Each row has a name. Each piece below is followed by the name of the row it came from, unless a question asks for something else. Each question is about the rows just above it.

[.45,.30,.60,-.16,.02,-.44,.40,-.43,.41,-.35,-.23,.15,-.76,-.11,-.76,.40,.09,-.22,-.43]  K_985
[-.36,-.43,-.35,-.30,-.36,-.11,.43,-.49,-.34,.64,-.15,-.24,-.51,-.50,-.12,-.59,.68,.27,.04]  K_381
[.70,-.08,-.28,.30,-.24,-.12,.40,-.18,-.01,.34,-.10,-.33,-.27,-.22,-.18,-.44,.88,-.23,.50]  K_609
[.62,-.56,-.53,.43,-.53,-.27,.11,-.08,.28,.49,.07,-.02,-.07,-.06,-.16,-.45,.39,-.24,.63]  K_486
What comes right after [-.49] in the named rows?
[-.34]
What comes right after [.34] in the named rows?
[-.10]
Which row holds [-.16,.60] read backwards?
K_985
Which row holds this, read backwards? [-.27,-.53]
K_486

[-.63,-.22,.17,-.17] = K_327
[-.25,-.07,.08,.09] = K_135
[.50,-.17,-.11,-.55] = K_559
[.84,-.23,-.67,-.08] = K_789
[.58,-.09,.46,.24] = K_145
[.08,.05,.19,-.02] = K_778
[-.29,.06,-.29,.21] = K_746
[.20,.09,-.73,-.14] = K_221
[.58,-.67,-.23,-.06] = K_350
[-.01,-.04,-.54,-.22] = K_630
[.88,-.78,-.12,.75] = K_465
Which row holds this, read backwards? [-.54,-.04,-.01]
K_630
Which row holds [-.12,-.78] read backwards?
K_465
What comes right after [-.25] in the named rows?
[-.07]
q: [.58,-.67,-.23,-.06]
K_350

[-.45,.50,-.09,-.03,-.49,-.30,-.19] : K_565
[-.48,.81,-.20,-.18,.21,.35,-.54] : K_203
[.87,-.38,-.45,-.17,.01,-.58,-.20] : K_621
[.53,.28,-.20,.42,-.32,-.47,-.07] : K_640
[-.19,-.73,.39,.57,-.53,-.38,.55] : K_298
[.29,.81,-.36,-.39,.33,-.04,-.48] : K_946
[.05,-.72,-.36,-.39,.33,.21,.11] : K_717
[.30,.11,-.79,-.54,.61,.49,-.59] : K_550
[-.53,.19,.05,-.05,.15,.11,.32] : K_821
[-.06,.31,.40,.69,-.60,-.53,.22] : K_183
The entry that follows [-.60]:
[-.53]
The row with [.05,-.72,-.36,-.39,.33,.21,.11] is
K_717
What comes right after [-.17] in the named rows?
[.01]
The entry that follows [-.47]:
[-.07]

[-.15,-.22,.13,-.14,.09,.03,.13,.01,-.12,.31,.07,.05,.25,-.02,.12,-.18,.06,-.36,.07,.03,.08,-.15,.24,-.35,-.05,.09,-.05,-.27,-.19,.30,-.17,.20,.08,-.35,-.15,.00,-.44,-.19,.22,-.10,-.14,-.20,.42,-.21,-.09,.26,.50,-.02,.09,.19,.26,.22,-.36,.19,-.11,-.39,-.07,-.17,.12,.33,-.08,.13,-.11,-.14]  K_690
[.03,.13,-.02,-.12,.01,-.34,.20,-.07,-.09,.04,.30,.19,.21,.21,-.17,-.17,.34,.08,-.42,.18,.20,-.63,-.13,-.13,.21,.11,-.31,.55,.31,-.19,-.45,.70,.17,.04,.07,.18,-.05,-.26,-.07,.19,.02,.15,-.18,-.41,-.01,-.15,.11,.20,-.05,.11,.20,-.54,-.16,.14,.42,-.32,.06,.21,.34,.19,-.30,.04,.25,.00]  K_252
[-.08,.04,-.12,.23,.06,-.01,.07,.14,-.08,.05,.19,-.18,.28,-.36,.11,-.06,.34,-.40,-.14,.29,.03,-.21,-.30,-.10,-.17,-.20,-.06,-.03,-.04,.11,-.02,.25,.07,.42,-.03,.50,.29,.12,-.04,-.23,-.34,.03,-.21,-.22,-.01,.21,-.14,.15,.02,.32,-.08,-.29,.11,.24,-.55,-.28,-.06,-.04,.14,-.33,.11,-.24,.45,.19]  K_105
[.00,-.34,.18,.21,.32,.02,.26,-.27,-.15,.02,.01,-.12,-.23,-.68,.16,.05,.24,-.41,.10,.01,.38,-.28,-.01,-.50,-.21,-.07,-.05,.04,.19,-.09,.09,.29,.09,.08,.13,.23,.27,-.04,.08,-.23,.17,-.13,-.31,-.01,.08,.09,-.05,.08,.18,.27,-.06,-.29,.89,-.03,-.26,-.02,.05,-.33,.02,-.22,.34,-.03,.10,.16]  K_591
[-.02,.13,.05,-.05,-.15,.08,.07,.06,-.20,-.07,.24,-.11,.15,-.22,-.26,.00,.19,-.06,-.27,.26,.19,-.46,.07,-.41,.48,.00,-.21,.33,.13,.16,-.26,.26,.16,.31,.04,-.10,-.13,-.08,-.49,.22,-.04,-.02,-.11,-.59,-.32,-.04,.11,.19,-.01,-.16,.33,-.12,-.03,.17,.17,-.23,-.45,-.16,.22,-.08,-.32,-.23,.20,-.21]  K_390
[-.16,-.21,-.01,.52,.19,.21,-.01,-.07,-.03,.05,.01,-.07,-.09,-.79,-.02,.15,.56,-.18,-.21,.24,-.21,-.23,-.20,-.49,.11,-.30,.01,-.16,-.13,-.35,.15,-.14,.08,-.08,.23,-.06,.22,-.41,-.01,-.36,-.22,-.16,-.35,.04,.13,-.08,.01,-.13,.03,.20,-.09,-.21,.77,.35,-.45,.11,.08,.00,.37,-.15,.15,.08,.48,-.13]  K_159
[-.02,-.79,-.09] is which row, read backwards?
K_159
Which row holds [-.49,-.08,-.13,-.10,.04,.31] read backwards?
K_390
[.10,-.03] is which row, read backwards?
K_591
[-.12,.01,.13,.03] is which row, read backwards?
K_690
The row with [-.02,.13,.05,-.05,-.15,.08,.07,.06,-.20,-.07,.24,-.11,.15,-.22,-.26,.00,.19,-.06,-.27,.26,.19,-.46,.07,-.41,.48,.00,-.21,.33,.13,.16,-.26,.26,.16,.31,.04,-.10,-.13,-.08,-.49,.22,-.04,-.02,-.11,-.59,-.32,-.04,.11,.19,-.01,-.16,.33,-.12,-.03,.17,.17,-.23,-.45,-.16,.22,-.08,-.32,-.23,.20,-.21] is
K_390
The entry that follows [.38]:
[-.28]

[.04,-.18,-.01,-.29,.03,-.25,-.52,.30,.79,.16,-.02,-.29] -> K_166
[-.14,-.22,.08,.17,-.02,.17,.10,-.25,-.02,-.18,-.05,.14] -> K_783
[.21,.41,-.10,-.23,.03,-.21,-.08,.31,-.13,.26,.08,-.17] -> K_907
[.23,.59,-.14,-.04,.02,-.05,.28,.16,-.71,.18,.13,.00] -> K_462
[-.26,-.53,.13,.16,-.02,.18,-.06,-.31,.41,-.26,-.11,.13] -> K_333
[-.33,-.78,.16,.07,-.03,.08,-.36,-.24,.97,-.26,-.18,.02] -> K_760
[-.15,-.24,.08,.22,-.02,.18,.18,-.30,-.10,-.30,-.05,-.05] -> K_229
[.31,.74,-.14,-.13,.03,-.15,.25,.31,-.76,.27,.17,-.06] -> K_820
[-.22,-.58,.13,.05,-.03,.08,-.24,-.19,.66,-.18,-.13,.03] -> K_750
[-.14,-.19,.07,.21,-.02,.21,.18,-.28,-.16,-.18,-.05,.19] -> K_289
[-.06,-.18,.04,-.02,.00,-.02,-.14,.01,.30,-.02,-.03,-.03] -> K_109
[-.33,-.77,.15,.14,-.05,.16,-.27,-.29,.81,-.28,-.16,.07] -> K_813
q: [.23,.59,-.14,-.04,.02,-.05,.28,.16,-.71,.18,.13,.00]
K_462
Right after [-.31] comes
[.41]

[-.53,-.28,-.54,-.38,.54,.48]  K_724
[.12,-.69,.74,.49,-.09,.60]  K_466
[-.69,.74,.49,.12,.35,.79]  K_414
[-.63,.14,.00,-.05,.51,.63]  K_636
[-.05,-.28,.12,.49,-.43,-.78]  K_966
The row with [-.69,.74,.49,.12,.35,.79] is
K_414
What comes right after [-.54] in the named rows?
[-.38]
Which row holds this, read backwards? [.12,.49,.74,-.69]
K_414
[-.43,.49] is which row, read backwards?
K_966
Which row holds this, read backwards? [-.54,-.28]
K_724

[.92,-.44,.46,-.68,.10,-.16] : K_839
[-.02,.43,.16,-.18,-.69,.23] : K_840
[.51,-.63,.67,-.63,.53,-.25] : K_743
[.05,-.80,.07,-.63,.53,-.25] : K_120
[-.29,.93,-.63,.68,-.36,.43] : K_507
[.92,-.44,.46,-.29,-.06,-.05] : K_469
[.05,-.68,.07,-.63,-.18,.29] : K_699
What comes right after [-.36] in the named rows?
[.43]
Which row holds [.29,-.18] read backwards?
K_699
Which row holds [.68,-.63,.93] read backwards?
K_507
Which row holds this, read backwards? [-.18,.16,.43,-.02]
K_840
What comes right after [.68] in the named rows?
[-.36]

[.27,.08,-.21,.18,.15]  K_288
[.37,.14,-.23,.16,.18]  K_444
[-.21,.18,.17,.16,.19]  K_901
[.06,-.47,-.49,-.21,-.55]  K_34
[.27,.08,-.10,.98,.11]  K_224
[.27,.06,-.55,.99,.28]  K_147
[.25,.07,.17,.09,.09]  K_454
[-.14,-.32,-.17,-.11,-.36]  K_904
Which row holds [.15,.18,-.21] read backwards?
K_288
Right after [.98] comes
[.11]
What comes right after [.14] in the named rows?
[-.23]
The entry that follows [-.11]:
[-.36]
Right after [.99] comes
[.28]
[.27,.08,-.21,.18,.15] is in which row?
K_288

[-.69,.45,-.07,-.50,.20,-.61,.72]  K_67
[-.67,-.11,-.75,.69,-.55,-.20,-.21]  K_385
[.80,.87,-.40,-.76,.60,-.43,.10]  K_703
[-.77,-.63,.63,-.31,-.92,.70,-.97]  K_231
[.82,.29,.20,-.89,-.35,-.66,.82]  K_645
[-.67,-.48,-.75,.69,-.55,-.20,-.21]  K_6
[.41,-.66,-.19,.01,-.01,-.83,.08]  K_398
[-.40,.06,.54,-.65,.73,-.02,-.04]  K_926
[-.72,-.63,-.67,-.14,-.09,-.33,.94]  K_63
Right after [-.31] comes
[-.92]
The entry that follows [-.76]:
[.60]
[.10,-.43,.60,-.76] is which row, read backwards?
K_703

[.44,.01,.41,.05,-.09,.11,-.10,.12,.00,-.04,.27,.65,.23,.65,.54,.63,.49]  K_914
[-.10,.10,.00,.04,-.10,-.12,-.02,-.48,-.23,-.01,.46,.34,-.07,.27,.86,.30,.07]  K_348
[-.37,-.19,-.52,-.09,.13,-.25,-.18,.26,.15,.02,-.58,-.17,-.05,.07,-.86,-.25,-.20]  K_376
[-.03,.00,-.51,-.02,.05,.18,.08,.41,.19,.00,-.37,-.40,.03,-.38,-.80,-.31,-.10]  K_934
[.00,.12,-.10] is which row, read backwards?
K_914
[-.05,-.17,-.58,.02,.15,.26,-.18,-.25,.13,-.09,-.52] is which row, read backwards?
K_376

[-.26,.07,.08,-.18,-.22,-.10,-.22,-.12,.21,-.02,.15,-.19,-.16,-.27,-.16,.16,.10,.09,-.04,-.36,-.11,.19,-.05,.02,-.12,.04,.05,.00,-.34,.07,.12,-.01,-.13,-.05,-.06,.18,.04,-.02,-.09,-.10,-.01,.28,-.06,.24,-.10,-.01,-.02,-.21,-.20,.11,.12,-.29,-.09,-.06,-.03,-.23,.02,.11,.05,-.19,-.11,-.06,-.17,.18] -> K_639
[.52,-.05,.03,.01,-.17,.41,.11,-.35,-.18,.04,-.03,-.06,-.13,-.22,-.01,.01,.47,.25,.41,-.34,-.57,-.15,-.43,.08,-.02,.48,.07,-.57,-.06,.34,.07,.41,.70,.08,-.14,-.33,-.18,-.03,.02,-.16,.25,.48,.24,.05,.14,-.52,.08,.39,.35,-.82,-.01,.69,.14,-.06,-.12,-.18,-.33,.23,-.15,.19,.27,-.25,-.36,.01] -> K_18
[.06,.06,.02,.01,-.17,.41,.11,-.35,-.18,.04,-.03,-.06,-.13,-.22,-.01,.01,.47,.25,.41,-.34,-.57,-.15,-.43,.08,-.28,.48,.07,-.57,-.06,.34,.07,.41,.70,.08,-.14,-.33,-.18,-.03,.02,-.16,.25,.48,.24,-.21,.14,-.52,.08,.39,.35,-.82,-.46,.69,.14,-.06,-.12,-.18,-.33,.23,-.15,.19,.27,-.25,-.36,.07] -> K_180
[.16,.11,.09,-.04,-.36,-.11,.06,.04,.11,.09,.04,-.01,.00,.01,.07,.08,.06,.06,.01,-.04,.00,.09,.05,-.04,-.01,-.04,.08,.03,.04,.03,.13,.02,.01,-.01,.12,-.01,.03,-.01,.05,-.01,.01,.12,-.01,.05,.03,.03,.08,.09,.03,.07,-.01,.02,.04,.00,.09,-.06,.06,.05,.07,-.04,.02,-.02,-.02,-.01] -> K_921
[-.36,.14,.13,-.21,-.30,-.13,-.26,-.13,.30,.00,.19,-.24,-.19,-.33,-.17,.22,.13,.12,-.06,-.44,-.12,.26,-.04,.01,-.14,.01,.09,.02,-.41,.08,.19,-.02,-.19,-.07,-.02,.22,.06,-.03,-.10,-.12,-.02,.36,-.09,.31,-.12,.01,.00,-.24,-.25,.19,.15,-.37,-.11,-.08,.00,-.31,.05,.14,.08,-.26,-.14,-.08,-.21,.21] -> K_246
[.22,-.17,-.33,-.19,-.24,.19,.00,.30,-.13,-.26] is which row, read backwards?
K_246
Which row holds this, read backwards? [-.01,.12,-.01,.01,.02]
K_921
Which row holds [-.11,-.36,-.04,.09,.10,.16] read backwards?
K_639
Right after [.26] comes
[-.04]
[.01,.06,.06] is which row, read backwards?
K_921
The row with [-.36,.14,.13,-.21,-.30,-.13,-.26,-.13,.30,.00,.19,-.24,-.19,-.33,-.17,.22,.13,.12,-.06,-.44,-.12,.26,-.04,.01,-.14,.01,.09,.02,-.41,.08,.19,-.02,-.19,-.07,-.02,.22,.06,-.03,-.10,-.12,-.02,.36,-.09,.31,-.12,.01,.00,-.24,-.25,.19,.15,-.37,-.11,-.08,.00,-.31,.05,.14,.08,-.26,-.14,-.08,-.21,.21] is
K_246

[.40,.51,.23,-.63,.91,-.42] : K_698
[.40,.51,.23,-.63,-.61,-.16] : K_362
[.40,.00,.23,-.63,-.18,-.42] : K_979
[.02,.51,.02,-.01,.09,.37] : K_404
Right after [-.01] comes
[.09]
q: [.40,.51,.23,-.63,-.61,-.16]
K_362

[-.25,-.17,.68,.07,.07] = K_184
[.18,-.03,-.40,-.02,-.14] = K_572
[.12,.53,-.07,-.44,-.16] = K_347
[.18,-.03,-.72,.11,-.01] = K_11
[.13,-.15,-.69,.21,.03] = K_880
[-.25,-.17,.68,.07,.14] = K_501
Right after [-.40] comes
[-.02]
Right after [-.02] comes
[-.14]
Which row holds [.18,-.03,-.40,-.02,-.14]?
K_572
q: [-.25,-.17,.68,.07,.14]
K_501
What comes right after [.11] in the named rows?
[-.01]

[-.16,-.35,.54,-.31,.31,-.13,.02,.48,.40,-.26,-.34,.01,.14,.69,-.36,-.08,-.15,-.64,-.05,-.56,-.03,-.32,-.12,-.46,.15,-.44,-.44,.68,.28]  K_171
[-.31,-.42,.10,.23,.22,.20,.36,-.30,.28,.15,-.14,-.20,.05,.06,-.05,-.12,-.56,-.32,-.15,-.64,-.03,-.05,-.63,-.12,.02,.10,.54,.05,.14]  K_827
[-.27,-.47,.12,.19,.22,.21,.40,-.20,.29,.25,-.14,-.20,.01,.06,-.10,-.05,-.57,-.34,-.07,-.63,-.04,-.02,-.58,-.12,-.04,.12,.54,.11,.06]  K_980
[-.62,-.53,.05,.34,.22,.35,.45,-.06,.55,-.06,.14,-.02,.09,.13,.00,.12,-.33,-.36,-.35,-.27,-.13,.14,-.25,.30,.21,-.25,.55,.09,.26]  K_927
[-.61,-.50,.06,.39,.22,.38,.50,-.10,.52,-.04,.08,-.06,.03,.02,.05,.18,.06,-.40,-.27,-.32,-.10,.08,-.25,-.20,.26,-.27,.56,.09,.24]  K_977
[-.03,-.31,.51,.32,.34,.30,-.03,.70,.08,-.10,-.22,-.23,.28,.76,-.23,.10,.14,.12,-.63,.39,.09,.50,.16,-.52,-.02,-.53,-.12,.74,.38]  K_27
[.01,-.38,.61,.32,.38,.28,-.10,.68,.08,-.11,-.27,-.18,.30,.76,-.24,.03,.15,.17,-.71,.38,.06,.51,.18,-.49,.00,-.46,-.15,.09,.36]  K_689
The entry that follows [.11]:
[.06]
Which row holds this, read backwards? [-.05,-.03,-.64,-.15,-.32,-.56]
K_827
Which row holds this, read backwards? [-.53,-.02,-.52,.16,.50,.09,.39,-.63]
K_27
q: [-.61,-.50,.06,.39,.22,.38,.50,-.10,.52,-.04,.08,-.06,.03,.02,.05,.18,.06,-.40,-.27,-.32,-.10,.08,-.25,-.20,.26,-.27,.56,.09,.24]
K_977
The entry that follows [.29]:
[.25]

[-.40,-.31,-.24,.19,-.07,-.21,.21,-.22,-.27,-.14,-.14,.11,-.05,.07,.03,-.24,-.06,-.06,-.23,-.21,-.04]  K_493
[-.14,.10,-.11,-.13,-.15,-.06,-.04,-.16,.32,.23,-.33,.06,.17,.09,-.03,.23,-.27,-.25,-.04,.25,.16]  K_335
[-.32,.29,-.44,-.49,-.42,-.41,-.02,-.14,-.27,-.12,.04,-.28,.17,-.10,.31,.21,.22,.42,-.08,.03,.00]  K_720
[.21,-.84,.20,.06,-.01,.14,-.13,.09,-.75,-.12,.07,-.06,.21,-.11,-.28,-.87,-.24,-.39,.18,-.45,.02]  K_832
[-.15,-.26,-.13,.24,-.12,-.23,-.12,-.16,.00,-.15,-.20,-.12,.06,.05,-.16,.07,-.19,.03,-.29,-.33,-.19]  K_8
[-.27,-.11,-.05,.21,-.18,-.09,-.19,-.19,.25,.09,-.21,.18,.13,.18,-.59,-.13,-.34,-.03,-.39,-.02,.15]  K_581
[.08,-.08,.04,.11,.03,-.01,-.07,-.11,-.12,.09,.03,.19,-.03,.08,.05,-.04,.00,-.25,-.04,-.21,-.08]  K_140
[-.11,.37,-.17,-.17,-.17,-.09,.00,-.10,-.12,.19,-.10,-.06,.14,.05,.13,.27,.10,.09,.00,.41,-.21]  K_54
[.22,-.12,.28,.46,.20,.18,.02,.22,-.28,-.17,.18,.27,.22,-.07,.15,-.07,.03,-.04,.40,-.36,-.09]  K_130
[.34,-.39,.41,.52,.31,.51,-.13,.13,-.05,.18,.34,-.10,-.23,-.03,.10,-.30,-.11,.06,.28,.24,-.28]  K_219
q: [-.14,.10,-.11,-.13,-.15,-.06,-.04,-.16,.32,.23,-.33,.06,.17,.09,-.03,.23,-.27,-.25,-.04,.25,.16]
K_335
Which row holds this, read backwards? [.09,-.13,.14,-.01,.06]
K_832

[-.14,.27,-.16,-.41,-.13,.10,-.26,.03] = K_784
[.04,-.41,-.09,-.69,-.34,-.01,.26,-.55] = K_485
[.03,.90,-.31,-.16,.05,.15,-.74,.45] = K_602
[.07,-.23,.06,-.01,-.09,-.05,.14,-.08] = K_233
[-.04,-.39,-.14,-.88,-.39,.01,.20,-.55] = K_475
[-.11,.19,-.19,-.40,-.13,.07,-.19,-.02] = K_22
[-.32,.86,-.38,-.40,-.06,.17,-.70,.30] = K_622
[-.39,.90,-.31,-.16,.05,.15,-.74,.45] = K_552
What comes right after [.26] in the named rows?
[-.55]
Which row holds [-.88,-.14,-.39,-.04] read backwards?
K_475

